Here is a tiny trained network, its code and every weight. The questions are about switching its units off for an input and a class, where a switched-off unit gives its printed mean instead of its output.

import numpy as np


def w(rows, s, z=0):
    codes = np.array(rows[::2]) - 128.0
    scale = np.full(codes.shape[1], s)
    scale[-1] = z or s
    return codes * scale


def f(y):
    return np.maximum(y, 0)


def log_softmax(a):
    a = a - a.max(-1, keepdims=True)
    return a - np.log(np.exp(a).sum(-1, keepdims=True))


def net(x, mask):
    res = np.array(x, float).reshape(1, 7) / 4 @ E
    y = f(res @ A[0][:, :-1].T + A[0][:, -1])
    res = res + np.where(mask, y, B[0][:, -1]) @ B[0][:, :-1]
    return log_softmax(res[-1] @ U[:, :-1].T + U[:, -1])


A, B = {}, {}
E = w([
[119,130,183,68,212,39,108,217,50],'x0',
[59,66,153,85,99,58,121,144,254],'x1',
[130,119,119,135,130,127,121,136,126],'x2',
[48,157,12,123,79,92,198,154,84],'x3',
[158,67,178,171,102,68,206,73,84],'x4',
[133,127,123,134,127,125,133,133,129],'x5',
[47,148,119,213,174,85,44,48,112],'x6',
],0.0061)
A[0] = w([
[61,93,147,87,113,58,133,141,231,19],'n1',
[130,124,146,77,181,77,109,196,70,44],'n2',
[73,145,123,203,147,91,86,88,133,55],'n3',
[159,164,126,144,146,154,137,121,79,35],'n4',
[159,41,174,210,83,48,231,39,57,154],'n5',
[70,141,127,187,142,102,89,78,127,53],'n6',
[84,190,55,114,165,220,54,170,159,155],'n7',
[136,122,90,153,79,188,138,80,173,21],'n8',
[54,142,121,202,156,96,73,71,125,21],'n9',
[184,109,134,68,80,165,187,194,141,8],'n10',
[144,129,97,150,73,195,126,84,168,61],'n11',
[137,129,85,150,78,174,134,81,164,29],'n12',
[131,132,147,78,176,72,114,191,79,26],'n13',
[69,89,145,80,130,59,127,159,217,51],'n14',
[71,172,43,123,76,94,178,152,88,3],'n15',
[125,125,140,76,186,76,117,168,69,30],'n16',
[150,169,118,129,154,171,133,110,52,58],'n17',
[145,107,100,160,65,193,126,85,170,31],'n18',
[84,92,136,103,119,70,136,129,202,82],'n19',
[159,120,140,87,101,162,175,177,135,43],'n20',
[112,118,132,109,127,115,134,121,154,88],'n21',
[167,181,115,140,156,171,136,114,42,35],'n22',
[135,123,151,91,179,72,103,174,77,48],'n23',
[242,89,255,155,185,152,50,81,164,89],'n24',
[170,163,110,161,163,159,137,123,42,69],'n25',
[128,129,97,137,90,177,137,76,160,46],'n26',
[174,174,109,146,167,166,131,126,35,41],'n27',
[58,163,36,133,73,79,188,144,63,69],'n28',
[132,89,153,152,100,91,175,95,92,66],'n29',
[194,102,133,66,74,167,199,202,163,76],'n30',
[176,120,134,73,80,158,182,189,146,29],'n31',
],0.0068,0.0062)
B[0] = w([
[232,32,133,232,44,165,99,124,139,175],'n1',
[84,187,227,208,151,82,210,53,193,165],'n2',
[168,112,70,90,187,103,92,72,51,167],'n3',
[167,83,145,173,100,124,125,107,149,138],'n4',
[169,247,123,12,116,109,37,248,208,255],'n5',
[167,113,77,95,185,96,92,74,54,163],'n6',
[185,197,162,46,86,80,76,202,169,233],'n7',
[101,191,228,192,166,70,200,85,170,169],'n8',
[179,103,62,95,200,84,87,47,49,167],'n9',
[159,105,65,124,203,83,71,33,58,161],'n10',
[84,192,211,172,166,69,190,92,151,184],'n11',
[112,170,214,170,154,101,177,101,167,164],'n12',
[87,190,211,209,158,87,209,58,183,157],'n13',
[215,59,134,211,44,162,106,117,140,179],'n14',
[103,59,74,127,213,204,151,167,189,160],'n15',
[93,180,202,186,150,106,202,85,177,154],'n16',
[194,52,127,177,67,126,104,130,157,154],'n17',
[82,197,223,188,173,59,205,81,159,176],'n18',
[190,73,129,176,72,152,109,125,108,174],'n19',
[148,108,81,123,178,87,94,61,72,150],'n20',
[142,117,131,153,115,134,128,129,129,136],'n21',
[212,35,125,214,52,137,90,121,170,157],'n22',
[90,187,192,180,144,112,195,83,178,159],'n23',
[1,59,15,92,185,240,199,201,144,251],'n24',
[197,47,146,176,50,133,98,134,168,166],'n25',
[106,172,208,174,151,92,179,101,164,163],'n26',
[209,45,131,197,53,136,100,111,171,161],'n27',
[58,51,69,122,212,236,174,183,196,191],'n28',
[171,180,114,91,149,117,91,178,180,152],'n29',
[139,123,66,107,218,66,63,20,27,195],'n30',
[161,122,78,128,191,98,86,58,64,161],'n31',
],0.0057,0.0066)
U = w([
[82,195,210,214,166,78,233,60,164,76],'0',
[217,30,120,223,13,153,94,122,138,85],'1',
[151,107,60,78,220,80,72,28,2,79],'2',
[104,144,135,101,110,148,132,139,110,254],'3',
[30,69,70,97,202,254,178,195,163,77],'4',
[111,145,142,98,91,128,115,146,110,236],'5',
[180,234,134,20,95,88,60,212,186,75],'6',
],0.0075,0.011)

Each question gives the input, the list of numbers given to net, and the class t.
The units are the neurons (one row each of A and B). Each row of codes is followed by its name. A weight is (code - 128) times the scale printed after its matrix; where a second scale follows, it is the last column's (A, B and U).
mask holds one flag per neuron, in row order. A switched-off neuron (its flag False) gives its mean, the last column of its row in B, instead of its output. The means were averaged over made-up inputs and are rounded, as every weight is.
A unit's drop is (log p(t) with every unit on - log p(t) with that unit switched off) / (log p(t) with every unit on - log p(t) with every unit switched off).
The circuit of an input: a set's keep is (log p(t) with only the set's units on - log p(t) with every unit switched off) / (log p(t) with every unit on - log p(t) with every unit switched off). Starting from the 12 units with the biggest drops (on a tie, the unit counted first), units are removed one at a time, each time the one whose removal leaves the highest keep (on an exact tie, the one counted first), for as long as the keep stays at least 0.8.
circuit, biggest first: the units of the circuit, biggest drop first
most important unit: the unit with the biggest drop
k most important neurons: the k neurons with the biggest drops, biggest first
drop of u: that unit's drop, to one decimal
input [-6,4,2,-7,6,6,6], class 4: 2 most important neurons -> (n24; n7)
input [-1,2,-6,3,-8,8,8], class 2: circuit, biggest first -> (n9; n3)
input [-4,6,-2,0,-4,0,0], class 1: 3 most important neurons -> (n1; n5; n14)
input [-7,-5,6,-5,1,0,-7], class 0: 2 most important neurons -> (n18; n11)
input [-7,3,-7,-8,-1,5,8], class 2: circuit, biggest first -> (n9)
input [-5,8,-6,0,-2,8,-8], class 1: 3 most important neurons -> (n1; n14; n19)
input [-6,8,-6,-5,5,3,7], class 1: 4 most important neurons -> (n1; n19; n14; n30)
input [-6,-8,3,5,-5,-6,1], class 1: circuit, biggest first -> (n22; n27)
input [-6,-5,1,-5,-7,-6,-8], class 2: 2 most important neurons -> (n30; n10)
input [2,8,-1,6,-7,0,0], class 1: circuit, biggest first -> (n1; n14)
input [-5,-2,4,-7,8,-4,3], class 6: 3 most important neurons -> (n5; n28; n29)
input [-1,6,0,6,-3,4,-7], class 2: circuit, biggest first -> (n30; n10)
input [5,-4,-1,7,8,-5,-4], class 6: 2 most important neurons -> (n5; n24)
input [-1,-2,-5,-2,-8,2,1], class 6: circuit, biggest first -> (n7)
input [7,-6,-7,6,-1,2,0], class 0: 3 most important neurons -> (n2; n13; n16)
input [5,-2,0,8,-2,7,-3], class 4: 2 most important neurons -> (n28; n15)
input [-2,0,6,6,-2,1,-3], class 4: 3 most important neurons -> (n28; n15; n5)
input [-7,-4,3,-6,2,-2,-8], class 2: 4 most important neurons -> (n30; n10; n31; n20)
input [-6,2,5,-7,4,4,-5], class 4: drop of n9 -> 0.0
input [-1,-6,4,-5,-5,-1,-2], class 1: most important unit -> n5
input [8,-1,-3,-3,4,-5,-5], class 0: drop of n13 -> 0.1
input [4,3,-4,-7,-4,-3,1], class 4: drop of n24 -> 0.8
